Below are the code and all the weights of a small trained network. Each question names an input and a target symbol and asks about switching units off, where a switched-off unit gives its printed mean instead of its output.

import numpy as np


def w(rows, s, z=0):
    codes = np.array(rows[::2]) - 128.0
    scale = np.full(codes.shape[1], s)
    scale[-1] = z or s
    return codes * scale


def norm(h):
    return h / np.sqrt((h * h).mean(-1, keepdims=True) + 1e-5)


def f(y):
    return y / 2 * (1 + np.tanh(0.7978845608 * (y + 0.044715 * y**3)))


def softmax(a):
    e = np.exp(a - a.max(-1, keepdims=True))
    return e / e.sum(-1, keepdims=True)


def log_softmax(a):
    a = a - a.max(-1, keepdims=True)
    return a - np.log(np.exp(a).sum(-1, keepdims=True))


def net(x, mask):
    ids = ['βγδζηλμξπστφψω'.index(c) for c in x.split()]
    T = len(ids)
    res = E[ids] + P[:T]
    u = 0
    for l in range(3):
        q, k, v = (norm(res) @ M[l].T for M in (Q, K, V))
        z = softmax(np.where(np.tri(T) > 0, q @ k.T / 3**0.5, -1e9)) @ v
        res = res + np.where(mask[u], z, O[l][:, -1]) @ O[l][:, :-1]
        u += 1
        y = f(norm(res) @ A[l][:, :-1].T + A[l][:, -1])
        res = res + np.where(mask[u : u + 4], y, B[l][:, -1]) @ B[l][:, :-1]
        u += 4
    return log_softmax(norm(res)[-1] @ U[:, :-1].T + U[:, -1])


Q, K, V, O, A, B = {}, {}, {}, {}, {}, {}
E = w([
[138,144,75,113],'β',
[17,161,37,115],'γ',
[130,139,72,130],'δ',
[157,192,136,120],'ζ',
[138,133,160,161],'η',
[128,107,127,164],'λ',
[131,111,111,166],'μ',
[174,109,108,121],'ξ',
[2,114,206,32],'π',
[140,154,96,116],'σ',
[136,136,147,160],'τ',
[141,136,167,163],'φ',
[103,147,109,68],'ψ',
[145,109,170,115],'ω',
],0.0063)
P = w([
[31,76,80,63],'0',
[74,151,190,93],'1',
[73,140,161,96],'2',
[77,110,91,98],'3',
[80,121,251,114],'4',
[91,107,137,99],'5',
],0.0013)
Q[0] = w([
[113,82,165,3],'L0H0',
[11,183,90,28],'L0H0',
[138,117,170,91],'L0H0',
],0.004)
K[0] = w([
[98,125,252,57],'L0H0',
[34,214,156,33],'L0H0',
[99,76,177,119],'L0H0',
],0.0034)
V[0] = w([
[249,153,144,182],'L0H0',
[96,212,240,144],'L0H0',
[185,184,126,114],'L0H0',
],0.0017)
O[0] = w([
[197,140,118,199,20],'L0H0',
[16,133,23,252,254],'L0H0',
[200,146,136,202,79],'L0H0',
],0.0016,0.00058)
A[0] = w([
[15,49,179,77,176],'L0N0',
[80,254,84,6,169],'L0N1',
[181,224,186,146,59],'L0N2',
[92,86,74,40,247],'L0N3',
],0.0028,0.0011)
B[0] = w([
[129,219,109,89,224],'L0N0',
[208,180,241,95,246],'L0N1',
[70,17,47,109,138],'L0N2',
[195,217,253,166,201],'L0N3',
],0.0025,0.0014)
Q[1] = w([
[176,199,104,32],'L1H0',
[74,196,145,3],'L1H0',
[192,97,140,162],'L1H0',
],0.0043)
K[1] = w([
[68,136,190,158],'L1H0',
[70,55,255,128],'L1H0',
[127,173,49,137],'L1H0',
],0.0048)
V[1] = w([
[185,250,34,67],'L1H0',
[146,42,26,158],'L1H0',
[129,71,223,82],'L1H0',
],0.0018)
O[1] = w([
[170,252,141,167,107],'L1H0',
[205,97,106,43,9],'L1H0',
[117,61,110,209,155],'L1H0',
],0.0022,0.0013)
A[1] = w([
[254,113,135,95,174],'L1N0',
[77,137,151,109,81],'L1N1',
[151,115,72,183,248],'L1N2',
[152,105,189,122,34],'L1N3',
],0.0046,0.0012)
B[1] = w([
[37,137,168,207,167],'L1N0',
[226,112,76,148,237],'L1N1',
[109,162,254,131,253],'L1N2',
[104,130,11,57,133],'L1N3',
],0.0029,0.00052)
Q[2] = w([
[140,174,134,68],'L2H0',
[157,112,4,87],'L2H0',
[24,30,174,218],'L2H0',
],0.004)
K[2] = w([
[181,49,194,121],'L2H0',
[158,2,168,229],'L2H0',
[3,203,64,106],'L2H0',
],0.0038)
V[2] = w([
[227,68,35,3],'L2H0',
[248,101,248,107],'L2H0',
[189,161,143,57],'L2H0',
],0.0022)
O[2] = w([
[49,143,108,108,3],'L2H0',
[131,80,252,88,144],'L2H0',
[129,138,144,68,126],'L2H0',
],0.0039,0.0024)
A[2] = w([
[141,201,181,123,248],'L2N0',
[46,192,107,3,187],'L2N1',
[48,120,143,202,175],'L2N2',
[167,42,173,58,238],'L2N3',
],0.0039,0.0013)
B[2] = w([
[163,139,76,79,252],'L2N0',
[169,132,118,221,178],'L2N1',
[95,138,116,93,188],'L2N2',
[132,121,3,103,194],'L2N3',
],0.0045,0.0023)
U = w([
[191,48,150,85,1],'β',
[53,250,49,175,159],'γ',
[177,108,109,226,164],'δ',
[133,120,185,112,45],'ζ',
[65,89,152,122,78],'η',
[57,114,144,134,37],'λ',
[119,97,111,181,77],'μ',
[79,81,85,104,113],'ξ',
[6,159,170,21,149],'π',
[102,57,139,212,178],'σ',
[126,143,154,150,14],'τ',
[172,191,153,65,150],'φ',
[232,245,126,79,208],'ψ',
[160,56,14,62,242],'ω',
],0.011,0.0037)

Each question gives the input, a string of symbols that net reads in full, and the target symbol t.
The units are the heads (3 rows each of Q, K, V and O) and the neurons (one row each of A and B). Each row of codes is followed by its name. A weight is (code - 128) times the scale printed after its matrix; where a second scale follows, it is the last column's (O, A, B and U).
mask holds one flag per unit, layer by layer, with each layer's heads first. A switched-off unit (its flag False) gives its mean, the last column of its rows in O or B, instead of its output. The means were averaged over made-up inputs and are rounded, as every weight is.
A unit's drop is (log p(t) with every unit on - log p(t) with that unit switched off) / (log p(t) with every unit on - log p(t) with every unit switched off).
The circuit of an input: a set's keep is (log p(t) with only the set's units on - log p(t) with every unit switched off) / (log p(t) with every unit on - log p(t) with every unit switched off). Starting from the 12 units with the biggest drops (on a tie, the unit counted first), units are removed one at a time, each time the one whose removal leaves the highest keep (on an exact tie, the one counted first), for as long as the keep stays at least 0.8.
units of the circuit, in order: the units of the circuit, biggest drop first
top k neurons: the k neurons with the biggest drops, biggest first
top k neurons in layer l: the k neurons of layer l with the biggest drops, biggest first
drop of u: that unit's drop, to one decimal
input ψ η φ τ η, target σ: units of the circuit, in order => [L0N1, L0N3, L0N2]
input δ η λ, target ψ: units of the circuit, in order => [L1H0]
input μ φ ζ μ φ λ, target ω: units of the circuit, in order => [L1H0, L2N1]
input ψ ζ ψ ψ φ φ, target π: units of the circuit, in order => [L2N1, L2H0, L0N1]
input φ β ω φ φ φ, target σ: units of the circuit, in order => [L0N1, L0N3, L0N2]
input λ γ φ φ π φ, target σ: top 2 neurons => [L2N3, L2N0]
input μ π τ, target ω: top 3 neurons in layer 1 => [L1N0, L1N3, L1N2]
input ω μ ξ φ, target ω: top 3 neurons => [L2N3, L1N0, L0N3]
input μ ψ λ, target ω: top 3 neurons => [L1N0, L2N3, L0N1]
input λ ψ η μ, target π: top 3 neurons in layer 1 => [L1N2, L1N1, L1N0]
input τ δ μ λ τ, target ω: top 2 neurons => [L0N3, L1N3]
input μ μ μ, target ω: top 2 neurons => [L2N3, L1N2]
input η φ φ μ, target σ: top 3 neurons => [L0N1, L2N0, L1N2]
input η λ λ δ ψ, target ψ: units of the circuit, in order => [L2N1]
input ψ ζ τ, target π: top 3 neurons => [L2N1, L2N2, L0N1]
input λ ξ ψ, target ψ: top 2 neurons => [L2N1, L1N0]
input φ τ ξ, target σ: top 2 neurons in layer 1 => [L1N0, L1N1]
input γ ψ δ ψ μ φ, target π: top 3 neurons in layer 2 => [L2N1, L2N2, L2N3]
input π γ π φ ω, target ω: drop of L2N3 => 0.2
input σ σ σ δ, target ψ: top neuron in layer 2 => [L2N0]
input ξ γ ξ δ, target ψ: drop of L1N2 => 0.0
input γ τ τ β, target ψ: drop of L2N3 => 0.1
